Below is a small trained network, with its code and all its weights. Each question gives an input and a class and asks what happens when units are switched off, that is, made to give their printed mean instead of their output.

import numpy as np


def w(rows, s, z=0):
    codes = np.array(rows[::2]) - 128.0
    scale = np.full(codes.shape[1], s)
    scale[-1] = z or s
    return codes * scale


def f(y):
    return np.maximum(y, 0)


def log_softmax(a):
    a = a - a.max(-1, keepdims=True)
    return a - np.log(np.exp(a).sum(-1, keepdims=True))


def net(x, mask):
    res = np.array(x, float).reshape(1, 8) / 4 @ E
    y = f(res @ A[0][:, :-1].T + A[0][:, -1])
    res = res + np.where(mask, y, B[0][:, -1]) @ B[0][:, :-1]
    return log_softmax(res[-1] @ U[:, :-1].T + U[:, -1])


A, B = {}, {}
E = w([
[135,164,48,159],'x0',
[157,171,134,1],'x1',
[179,89,92,31],'x2',
[217,216,125,92],'x3',
[115,232,119,176],'x4',
[124,91,6,167],'x5',
[195,149,139,105],'x6',
[57,201,115,48],'x7',
],0.007)
A[0] = w([
[190,73,110,215,139],'neuron 0',
[191,188,33,158,145],'neuron 1',
[229,122,253,12,123],'neuron 2',
[139,178,70,53,205],'neuron 3',
[42,155,20,246,196],'neuron 4',
[135,212,230,64,144],'neuron 5',
[214,113,102,127,109],'neuron 6',
[1,72,112,97,253],'neuron 7',
[91,200,206,223,183],'neuron 8',
[194,195,207,152,136],'neuron 9',
[207,99,224,57,130],'neuron 10',
[2,151,92,153,243],'neuron 11',
],0.0091,0.0059)
B[0] = w([
[109,100,124,67,182],'neuron 0',
[116,145,25,124,191],'neuron 1',
[61,133,154,138,254],'neuron 2',
[59,144,68,110,222],'neuron 3',
[255,157,103,107,244],'neuron 4',
[47,167,176,133,231],'neuron 5',
[112,108,80,183,159],'neuron 6',
[181,136,169,33,239],'neuron 7',
[172,186,190,215,227],'neuron 8',
[104,109,126,245,192],'neuron 9',
[20,99,150,130,218],'neuron 10',
[217,143,142,109,234],'neuron 11',
],0.0093,0.0096)
U = w([
[116,2,132,134,128],'0',
[139,161,130,88,254],'1',
[168,137,177,124,125],'2',
[88,148,160,134,116],'3',
[123,168,145,65,165],'4',
[130,133,156,191,58],'5',
[139,139,67,124,42],'6',
],0.018,0.0026)

Each question gives the input, the list of numbers given to net, and the class t.
The units are the neurons (one row each of A and B). Each row of codes is followed by its name. A weight is (code - 128) times the scale printed after its matrix; where a second scale follows, it is the last column's (A, B and U).
mask holds one flag per neuron, in row order. A switched-off neuron (its flag False) gives its mean, the last column of its row in B, instead of its output. The means were averaged over made-up inputs and are rounded, as every weight is.
A unit's drop is (log p(t) with every unit on - log p(t) with that unit switched off) / (log p(t) with every unit on - log p(t) with every unit switched off).
The circuit of an input: a set's keep is (log p(t) with only the set's units on - log p(t) with every unit switched off) / (log p(t) with every unit on - log p(t) with every unit switched off). Starting from all 12 units, units are removed one at a time, each time the one whose removal leaves the highest keep (on an exact tie, the one counted first), for as long as the keep stays at least 0.8.
units of the circuit, in order: the units of the circuit, biggest drop first
top k neurons: the k neurons with the biggest drops, biggest first
drop when u is switched off: that unit's drop, to one decimal
input [3,-4,0,-1,-2,-2,0,-5], class 0: units of the circuit, in order : neuron 0
input [5,-4,-4,3,-8,4,-4,-1], class 1: units of the circuit, in order : neuron 9; neuron 4
input [5,-5,-2,-5,-5,2,4,-4], class 2: units of the circuit, in order : neuron 4; neuron 3
input [5,1,2,-1,3,-1,8,-2], class 6: units of the circuit, in order : neuron 1; neuron 8; neuron 7
input [-4,4,8,7,-7,2,2,1], class 3: top 2 neurons : neuron 2; neuron 10
input [8,-5,-3,-3,-1,2,0,-3], class 2: units of the circuit, in order : neuron 3; neuron 4
input [8,5,-5,8,2,-2,-6,-4], class 5: top 3 neurons : neuron 9; neuron 8; neuron 7
input [-1,5,6,-5,4,2,-1,-4], class 0: units of the circuit, in order : neuron 4; neuron 8
input [-3,-1,5,6,1,-4,-7,-5], class 5: top 2 neurons : neuron 7; neuron 9
input [-8,2,7,2,-5,-6,2,-7], class 0: top 2 neurons : neuron 8; neuron 6
input [3,1,1,-8,3,1,3,-2], class 2: top 2 neurons : neuron 3; neuron 1
input [4,2,1,4,2,2,-1,6], class 6: top 3 neurons : neuron 1; neuron 7; neuron 3
input [4,8,1,3,4,-4,-3,-8], class 5: top 2 neurons : neuron 9; neuron 7
input [7,-2,0,0,7,-2,7,-1], class 6: units of the circuit, in order : neuron 1
input [-2,-3,-1,5,6,-8,-7,-2], class 5: top 2 neurons : neuron 8; neuron 9
input [0,1,-3,-5,3,7,-4,1], class 1: drop when neuron 9 is switched off : 0.2
input [7,-8,-1,-3,0,7,-3,-1], class 6: drop when neuron 1 is switched off : 0.4
input [-2,2,1,3,-6,3,-2,-1], class 0: drop when neuron 4 is switched off : 0.2
